Below is a small trained network, with its code and all its weights. Each question gives an input and a class and asks what happens when units are switched off, that is, made to give their printed mean instead of their output.

import numpy as np


def w(rows, s, z=0):
    codes = np.array(rows[::2]) - 128.0
    scale = np.full(codes.shape[1], s)
    scale[-1] = z or s
    return codes * scale


def f(y):
    return y / 2 * (1 + np.tanh(0.7978845608 * (y + 0.044715 * y**3)))


def log_softmax(a):
    a = a - a.max(-1, keepdims=True)
    return a - np.log(np.exp(a).sum(-1, keepdims=True))


def net(x, mask):
    res = np.array(x, float).reshape(1, 5) / 4 @ E
    y = f(res @ A[0][:, :-1].T + A[0][:, -1])
    res = res + np.where(mask, y, B[0][:, -1]) @ B[0][:, :-1]
    return log_softmax(res[-1] @ U[:, :-1].T + U[:, -1])


A, B = {}, {}
E = w([
[48,143,220,190,73,130,139,36,63,239,90,122],'x0',
[67,33,226,90,178,59,165,218,186,197,164,42],'x1',
[149,194,94,61,16,2,69,191,106,169,93,102],'x2',
[107,89,52,222,74,60,251,119,80,54,155,72],'x3',
[218,81,76,181,149,182,79,184,25,229,126,57],'x4',
],0.0051)
A[0] = w([
[41,176,192,192,66,149,136,28,76,228,82,113,69],'n0',
[207,85,84,177,147,176,89,182,48,197,120,72,95],'n1',
[65,28,249,108,169,52,181,192,167,217,131,45,51],'n2',
[147,177,105,100,33,30,70,185,114,149,89,112,81],'n3',
[130,168,103,82,51,3,82,178,123,182,90,91,101],'n4',
[40,230,192,65,105,72,175,79,220,19,105,195,105],'n5',
[131,57,149,185,217,215,163,85,159,116,153,157,48],'n6',
[120,47,155,178,235,236,173,66,126,106,183,150,109],'n7',
[138,141,206,36,176,201,27,147,169,211,79,193,68],'n8',
[155,181,103,75,35,39,85,166,113,152,92,94,64],'n9',
[144,168,197,58,179,212,9,131,163,189,88,196,102],'n10',
[111,89,70,221,64,82,232,134,102,90,161,96,81],'n11',
[155,171,80,66,27,29,84,177,110,146,83,93,105],'n12',
[172,231,70,156,69,186,116,46,79,87,95,218,102],'n13',
[47,26,206,98,168,42,156,215,196,169,162,47,32],'n14',
[202,80,100,179,149,171,83,180,61,189,103,63,54],'n15',
[163,197,68,161,80,184,102,60,89,84,78,184,3],'n16',
[146,178,209,37,176,203,32,142,172,192,86,182,82],'n17',
[155,185,92,70,44,14,84,169,99,169,103,119,68],'n18',
[205,89,75,177,134,180,95,181,60,201,136,64,116],'n19',
[44,186,188,62,89,72,194,84,239,42,114,222,69],'n20',
[184,103,94,169,160,164,82,166,55,186,130,72,34],'n21',
[228,100,30,57,220,146,131,249,171,4,206,128,7],'n22',
[225,80,77,168,156,174,90,160,61,213,99,68,100],'n23',
[112,76,140,185,254,243,173,77,130,103,156,137,103],'n24',
[98,80,57,187,68,76,239,121,79,85,149,81,37],'n25',
[169,207,62,165,89,172,100,52,85,95,77,204,77],'n26',
[87,131,194,192,83,129,125,74,64,218,117,112,24],'n27',
[225,104,101,163,138,190,106,177,54,194,123,51,70],'n28',
[17,129,245,198,62,148,152,27,34,238,62,121,51],'n29',
[171,213,66,166,75,173,99,50,94,80,63,192,93],'n30',
[95,75,75,203,74,80,216,125,97,74,145,75,34],'n31',
[121,78,98,213,68,74,231,117,75,65,144,72,97],'n32',
[110,39,131,179,233,241,166,70,150,114,165,141,80],'n33',
],0.0048,0.0043)
B[0] = w([
[149,97,91,86,80,115,80,171,179,50,96,130,203],'n0',
[69,93,111,118,139,104,132,74,135,140,149,182,198],'n1',
[164,87,109,40,159,190,175,195,97,160,219,68,255],'n2',
[107,173,191,161,94,171,162,140,126,118,116,177,209],'n3',
[112,180,183,157,85,177,176,156,120,129,129,168,233],'n4',
[57,73,88,136,138,111,113,52,128,184,154,181,247],'n5',
[110,167,186,130,86,164,162,154,122,95,117,157,172],'n6',
[111,189,183,171,69,165,176,153,129,142,92,170,220],'n7',
[173,148,150,168,185,76,120,102,72,53,124,86,231],'n8',
[108,161,174,150,88,163,171,134,113,104,111,166,199],'n9',
[183,170,149,186,196,54,121,93,82,70,119,76,239],'n10',
[173,165,146,169,184,81,93,98,86,92,115,88,200],'n11',
[109,174,182,160,85,173,165,134,134,131,97,158,233],'n12',
[153,91,118,71,165,178,159,183,100,177,199,76,216],'n13',
[150,87,119,42,166,172,175,171,72,149,225,97,242],'n14',
[84,93,128,119,140,119,127,86,125,111,164,174,176],'n15',
[142,77,145,36,157,158,165,180,85,79,206,94,159],'n16',
[169,157,135,177,182,73,106,93,60,61,121,80,231],'n17',
[106,175,182,152,85,164,183,133,117,104,104,171,213],'n18',
[77,98,109,129,137,109,133,78,144,153,140,159,206],'n19',
[57,69,89,134,151,108,121,58,119,158,155,184,231],'n20',
[85,105,125,108,141,119,132,90,111,87,151,166,157],'n21',
[147,84,78,64,34,111,34,175,225,1,35,141,213],'n22',
[79,90,120,135,132,109,127,79,133,141,151,176,205],'n23',
[103,196,188,155,67,162,182,154,129,140,92,165,215],'n24',
[177,158,165,173,193,78,106,99,74,57,119,92,189],'n25',
[152,90,128,50,164,168,167,179,94,155,195,75,192],'n26',
[112,95,99,77,83,119,94,133,165,35,116,150,159],'n27',
[74,92,119,117,137,114,119,75,124,122,154,181,186],'n28',
[157,89,79,76,55,116,50,183,217,28,51,127,230],'n29',
[152,94,120,71,162,168,162,185,104,165,196,88,203],'n30',
[159,149,144,150,173,90,117,110,75,77,126,107,179],'n31',
[176,164,142,177,184,74,94,97,83,107,110,86,213],'n32',
[116,185,187,154,70,169,173,148,127,123,102,172,205],'n33',
],0.0079,0.0045)
U = w([
[150,101,128,76,158,168,162,184,104,159,192,82,113],'0',
[103,206,185,159,90,166,169,138,127,136,95,170,122],'1',
[177,169,142,170,186,59,108,78,93,102,112,82,114],'2',
[50,74,97,125,141,105,123,32,134,156,148,183,108],'3',
[150,97,88,90,83,118,68,177,194,74,65,128,107],'4',
[142,155,74,167,131,132,121,124,160,250,96,96,251],'5',
],0.014,0.012)

Each question gives the input, the list of numbers given to net, and the class t.
The units are the neurons (one row each of A and B). Each row of codes is followed by its name. A weight is (code - 128) times the scale printed after its matrix; where a second scale follows, it is the last column's (A, B and U).
mask holds one flag per neuron, in row order. A switched-off neuron (its flag False) gives its mean, the last column of its row in B, instead of its output. The means were averaged over made-up inputs and are rounded, as every weight is.
A unit's drop is (log p(t) with every unit on - log p(t) with that unit switched off) / (log p(t) with every unit on - log p(t) with every unit switched off).
The circuit of an input: a set's keep is (log p(t) with only the set's units on - log p(t) with every unit switched off) / (log p(t) with every unit on - log p(t) with every unit switched off). Starting from the 12 units with the biggest drops (on a tie, the unit counted first), units are removed one at a time, each time the one whose removal leaves the highest keep (on an exact tie, the one counted first), for as long as the keep stays at least 0.8.
units of the circuit, in order: the units of the circuit, biggest drop first
unit that matters most: the unit with the biggest drop
k most important neurons: the k neurons with the biggest drops, biggest first
drop of u: that unit's drop, to one decimal
input [-1,-6,-6,0,1], class 0: unit that matters most => n13
input [-5,-3,-2,-5,1], class 2: 3 most important neurons => n10; n29; n17
input [-2,0,6,-7,-5], class 2: 2 most important neurons => n17; n10
input [-6,4,0,6,-8], class 3: 2 most important neurons => n5; n20
input [1,-2,6,-8,-1], class 2: 3 most important neurons => n10; n17; n8
input [5,-7,-4,-1,7], class 0: 3 most important neurons => n13; n26; n30
input [8,-3,7,1,5], class 4: 3 most important neurons => n29; n0; n27
input [-3,-8,-6,-8,4], class 0: 2 most important neurons => n13; n26
input [8,-7,-7,-5,2], class 4: 2 most important neurons => n29; n0
input [4,-8,-2,8,-5], class 0: 4 most important neurons => n13; n30; n26; n16
input [-6,2,-8,-1,8], class 1: 4 most important neurons => n24; n7; n33; n6
input [2,7,8,3,-1], class 1: 4 most important neurons => n4; n12; n18; n3
input [0,1,-4,-8,-7], class 2: 3 most important neurons => n10; n17; n8
input [8,-5,-4,-5,-4], class 4: units of the circuit, in order => n29
input [-2,7,8,-3,-4], class 1: 3 most important neurons => n4; n12; n18
input [7,-7,1,-7,-7], class 0: drop of n26 => 0.4
input [-1,-4,-3,3,-2], class 0: drop of n30 => 0.1
input [-6,0,-1,5,-8], class 3: drop of n20 => 0.2
input [-2,-4,-2,-6,-1], class 2: drop of n10 => 0.1
input [-1,-8,0,8,7], class 0: units of the circuit, in order => n13
